Below are the code and all the weights of a small trained network. Each question names an input and a class and asks about switching units off, where a switched-off unit gives its printed mean instead of its output.

import numpy as np


def w(rows, s, z=0):
    codes = np.array(rows[::2]) - 128.0
    scale = np.full(codes.shape[1], s)
    scale[-1] = z or s
    return codes * scale


def f(y):
    return y / 2 * (1 + np.tanh(0.7978845608 * (y + 0.044715 * y**3)))


def log_softmax(a):
    a = a - a.max(-1, keepdims=True)
    return a - np.log(np.exp(a).sum(-1, keepdims=True))


def net(x, mask):
    res = np.array(x, float).reshape(1, 8) / 4 @ E
    y = f(res @ A[0][:, :-1].T + A[0][:, -1])
    res = res + np.where(mask, y, B[0][:, -1]) @ B[0][:, :-1]
    return log_softmax(res[-1] @ U[:, :-1].T + U[:, -1])


A, B = {}, {}
E = w([
[2,83,86],'x0',
[139,63,195],'x1',
[127,130,127],'x2',
[128,131,125],'x3',
[126,127,128],'x4',
[126,130,124],'x5',
[127,128,126],'x6',
[180,62,61],'x7',
],0.0086)
A[0] = w([
[134,88,173,210],'n1',
[67,86,109,103],'n2',
[137,135,87,167],'n3',
[92,188,180,93],'n4',
[125,190,60,225],'n5',
[168,86,38,103],'n6',
[189,151,130,101],'n7',
[66,115,104,145],'n8',
[124,122,87,253],'n9',
[64,171,180,107],'n10',
[200,177,115,119],'n11',
[158,77,68,105],'n12',
[210,157,173,57],'n13',
[182,78,42,142],'n14',
[107,32,182,87],'n15',
[90,215,172,70],'n16',
[64,217,195,106],'n17',
[173,147,143,138],'n18',
[207,129,200,108],'n19',
[82,75,102,106],'n20',
[87,175,63,215],'n21',
[100,3,164,185],'n22',
[111,94,105,77],'n23',
[49,92,150,106],'n24',
[92,193,193,77],'n25',
[121,120,157,77],'n26',
[81,145,130,80],'n27',
[75,79,94,58],'n28',
[70,118,110,81],'n29',
[114,157,102,237],'n30',
[89,190,175,110],'n31',
[117,216,57,156],'n32',
[82,99,121,93],'n33',
],0.012,0.0069)
B[0] = w([
[194,145,201,206],'n1',
[157,175,98,187],'n2',
[156,93,157,173],'n3',
[68,46,90,165],'n4',
[197,141,186,254],'n5',
[57,55,110,206],'n6',
[109,203,81,183],'n7',
[134,212,128,194],'n8',
[116,162,202,248],'n9',
[160,93,105,172],'n10',
[55,179,107,222],'n11',
[71,55,108,183],'n12',
[94,143,45,207],'n13',
[2,43,131,236],'n14',
[208,141,120,181],'n15',
[74,69,76,173],'n16',
[88,43,103,207],'n17',
[101,179,114,183],'n18',
[146,203,107,227],'n19',
[120,176,99,184],'n20',
[191,178,179,241],'n21',
[163,146,164,255],'n22',
[68,144,58,134],'n23',
[142,184,119,188],'n24',
[78,48,85,170],'n25',
[180,102,107,114],'n26',
[138,112,73,133],'n27',
[129,143,70,172],'n28',
[113,174,92,156],'n29',
[211,136,177,227],'n30',
[120,70,106,172],'n31',
[202,74,168,226],'n32',
[173,178,78,153],'n33',
],0.0068,0.0065)
U = w([
[152,169,28,2],'0',
[119,9,95,38],'1',
[153,105,186,244],'2',
[171,99,165,242],'3',
[145,107,191,191],'4',
[194,97,188,39],'5',
],0.015,0.0045)

Each question gives the input, the list of numbers given to net, and the class t.
The units are the neurons (one row each of A and B). Each row of codes is followed by its name. A weight is (code - 128) times the scale printed after its matrix; where a second scale follows, it is the last column's (A, B and U).
mask holds one flag per neuron, in row order. A switched-off neuron (its flag False) gives its mean, the last column of its row in B, instead of its output. The means were averaged over made-up inputs and are rounded, as every weight is.
A unit's drop is (log p(t) with every unit on - log p(t) with that unit switched off) / (log p(t) with every unit on - log p(t) with every unit switched off).
The circuit of an input: a set's keep is (log p(t) with only the set's units on - log p(t) with every unit switched off) / (log p(t) with every unit on - log p(t) with every unit switched off). Starting from the 12 units with the biggest drops (on a tie, the unit counted first), units are removed one at a time, each time the one whose removal leaves the highest keep (on an exact tie, the one counted first), for as long as the keep stays at least 0.8.
units of the circuit, in order: the units of the circuit, biggest drop first
k most important neurons: the k neurons with the biggest drops, biggest first
drop when u is switched off: that unit's drop, to one decimal
input [-5,6,-3,3,-6,0,-4,7], class 1: units of the circuit, in order -> n14; n21
input [7,8,0,-1,-5,-1,5,3], class 5: units of the circuit, in order -> n22
input [-6,-2,0,4,1,-4,-5,3], class 0: units of the circuit, in order -> n13; n7
input [6,7,6,-5,-3,2,-1,1], class 5: units of the circuit, in order -> n22; n15
input [-2,-6,-1,7,4,-5,6,6], class 1: 3 most important neurons -> n14; n6; n12
input [6,-6,-1,8,-7,0,-6,0], class 2: units of the circuit, in order -> n5; n21
input [7,8,0,-3,5,2,0,-1], class 5: 3 most important neurons -> n22; n1; n13
input [-8,7,7,0,-2,6,-6,3], class 0: 2 most important neurons -> n13; n19
input [-8,0,-2,7,-5,-1,-5,8], class 0: drop when n11 is switched off -> 0.1
input [-5,6,-3,-5,-7,7,-1,-7], class 1: drop when n27 is switched off -> 0.0
input [3,-7,5,1,4,1,-7,1], class 3: drop when n1 is switched off -> 0.1
input [5,-4,-2,2,4,7,1,-8], class 1: drop when n17 is switched off -> 0.3
